Here is a tiny trained network, its code and every weight. The questions are about switching its units off for an input and a class, where a switched-off unit gives its printed mean instead of its output.

import numpy as np


def w(rows, s, z=0):
    codes = np.array(rows[::2]) - 128.0
    scale = np.full(codes.shape[1], s)
    scale[-1] = z or s
    return codes * scale


def norm(h):
    return h / np.sqrt((h * h).mean(-1, keepdims=True) + 1e-5)


def f(y):
    return y / 2 * (1 + np.tanh(0.7978845608 * (y + 0.044715 * y**3)))


def log_softmax(a):
    a = a - a.max(-1, keepdims=True)
    return a - np.log(np.exp(a).sum(-1, keepdims=True))


def net(x, mask):
    res = np.array(x, float).reshape(1, 4) / 4 @ E
    u = 0
    for l in range(4):
        y = f(norm(res) @ A[l][:, :-1].T + A[l][:, -1])
        res = res + np.where(mask[u : u + 6], y, B[l][:, -1]) @ B[l][:, :-1]
        u += 6
    return log_softmax(norm(res)[-1] @ U[:, :-1].T + U[:, -1])


A, B = {}, {}
E = w([
[56,253,184,105],'x0',
[31,70,68,8],'x1',
[55,100,238,94],'x2',
[87,156,60,195],'x3',
],0.0032)
A[0] = w([
[87,167,158,26,231],'0.n0',
[92,148,180,184,249],'0.n1',
[158,168,160,101,150],'0.n2',
[108,54,243,177,199],'0.n3',
[177,118,1,176,215],'0.n4',
[102,102,108,212,114],'0.n5',
],0.0086,0.0016)
B[0] = w([
[108,122,149,193,209],'0.n0',
[167,152,1,150,182],'0.n1',
[152,196,238,194,151],'0.n2',
[168,170,77,4,209],'0.n3',
[107,88,207,134,254],'0.n4',
[188,93,88,115,154],'0.n5',
],0.007,0.0048)
A[1] = w([
[27,80,100,118,26],'1.n0',
[169,101,111,197,2],'1.n1',
[38,78,102,184,127],'1.n2',
[209,78,119,137,19],'1.n3',
[115,220,122,2,221],'1.n4',
[53,126,183,138,113],'1.n5',
],0.0079,0.00057)
B[1] = w([
[2,169,216,149,223],'1.n0',
[165,146,221,81,173],'1.n1',
[91,20,152,85,215],'1.n2',
[137,101,28,110,208],'1.n3',
[52,96,56,144,253],'1.n4',
[167,172,112,85,189],'1.n5',
],0.0055,0.0027)
A[2] = w([
[159,30,121,101,236],'2.n0',
[150,52,166,10,23],'2.n1',
[100,122,183,122,7],'2.n2',
[1,90,139,221,76],'2.n3',
[208,133,161,104,146],'2.n4',
[84,156,105,121,154],'2.n5',
],0.0075,0.0014)
B[2] = w([
[129,66,101,253,254],'2.n0',
[234,175,120,117,234],'2.n1',
[100,99,122,98,136],'2.n2',
[110,90,105,118,236],'2.n3',
[63,101,148,118,172],'2.n4',
[122,121,105,151,158],'2.n5',
],0.0077,0.0032)
A[3] = w([
[167,115,62,116,35],'3.n0',
[206,207,62,90,166],'3.n1',
[142,133,95,142,1],'3.n2',
[108,63,2,248,91],'3.n3',
[109,143,197,185,100],'3.n4',
[128,155,37,7,120],'3.n5',
],0.0072,0.0018)
B[3] = w([
[172,206,55,15,147],'3.n0',
[16,79,130,166,210],'3.n1',
[186,162,109,1,115],'3.n2',
[244,99,154,175,253],'3.n3',
[98,229,75,58,151],'3.n4',
[25,88,149,46,185],'3.n5',
],0.0054,0.0039)
U = w([
[183,141,178,75,1],'0',
[152,249,155,203,153],'1',
[128,179,83,144,89],'2',
[7,70,151,79,189],'3',
[239,6,164,225,184],'4',
[151,174,215,96,62],'5',
[202,79,46,51,117],'6',
],0.012,0.0081)

Each question gives the input, the list of numbers given to net, and the class t.
The units are the neurons (one row each of A and B). Each row of codes is followed by its name. A weight is (code - 128) times the scale printed after its matrix; where a second scale follows, it is the last column's (A, B and U).
mask holds one flag per neuron, layer by layer. A switched-off neuron (its flag False) gives its mean, the last column of its row in B, instead of its output. The means were averaged over made-up inputs and are rounded, as every weight is.
A unit's drop is (log p(t) with every unit on - log p(t) with that unit switched off) / (log p(t) with every unit on - log p(t) with every unit switched off).
The circuit of an input: a set's keep is (log p(t) with only the set's units on - log p(t) with every unit switched off) / (log p(t) with every unit on - log p(t) with every unit switched off). Starting from the 12 units with the biggest drops (on a tie, the unit counted first), units are removed one at a time, each time the one whose removal leaves the highest keep (on an exact tie, the one counted first), for as long as the keep stays at least 0.8.
circuit, biggest first: the units of the circuit, biggest drop first
unit that matters most: the unit with the biggest drop
top k neurons: the k neurons with the biggest drops, biggest first
k most important neurons of layer l: the k neurons of layer l with the biggest drops, biggest first
input [0,5,-7,3], class 3: top 4 neurons : [1.n0; 0.n4; 0.n1; 3.n3]
input [-6,5,7,-7], class 6: circuit, biggest first : [0.n3; 2.n1]
input [-5,-4,2,-4], class 6: circuit, biggest first : [0.n3]
input [0,-5,8,-8], class 3: circuit, biggest first : [0.n3; 1.n4; 3.n5]
input [-1,5,-5,-1], class 3: circuit, biggest first : [1.n0; 0.n1]
input [3,-5,0,-3], class 1: top 3 neurons : [0.n2; 1.n2; 2.n3]
input [1,-6,2,-2], class 3: top 2 neurons : [2.n0; 0.n3]
input [3,-1,4,7], class 6: top 3 neurons : [2.n0; 0.n4; 0.n1]
input [4,-7,8,5], class 2: top 2 neurons : [0.n1; 0.n3]
input [8,0,6,-7], class 1: circuit, biggest first : [0.n2; 1.n2]
input [3,-3,7,6], class 2: 2 most important neurons of layer 1 : [1.n2; 1.n4]
input [-2,-3,7,-4], class 3: top 2 neurons : [3.n5; 0.n3]
input [-3,-8,1,-3], class 6: 2 most important neurons of layer 1 : [1.n0; 1.n2]
input [-1,-2,7,5], class 6: unit that matters most : 0.n1
input [8,0,8,6], class 2: 4 most important neurons of layer 0 : [0.n1; 0.n4; 0.n0; 0.n2]
input [8,-1,3,0], class 1: 2 most important neurons of layer 0 : [0.n0; 0.n2]
input [-4,-3,8,-7], class 3: 3 most important neurons of layer 0 : [0.n3; 0.n4; 0.n5]
input [-6,7,0,-8], class 4: top 2 neurons : [2.n0; 0.n3]
input [1,5,-8,8], class 3: 3 most important neurons of layer 0 : [0.n4; 0.n1; 0.n0]
input [1,-3,-6,-4], class 1: unit that matters most : 3.n4
input [-5,-7,3,-8], class 6: 2 most important neurons of layer 0 : [0.n3; 0.n4]
input [2,3,-8,-8], class 5: top 3 neurons : [0.n3; 1.n2; 0.n2]
input [1,0,-6,-4], class 5: 2 most important neurons of layer 3 : [3.n4; 3.n3]
input [0,-3,-3,-4], class 5: 2 most important neurons of layer 2 : [2.n0; 2.n4]
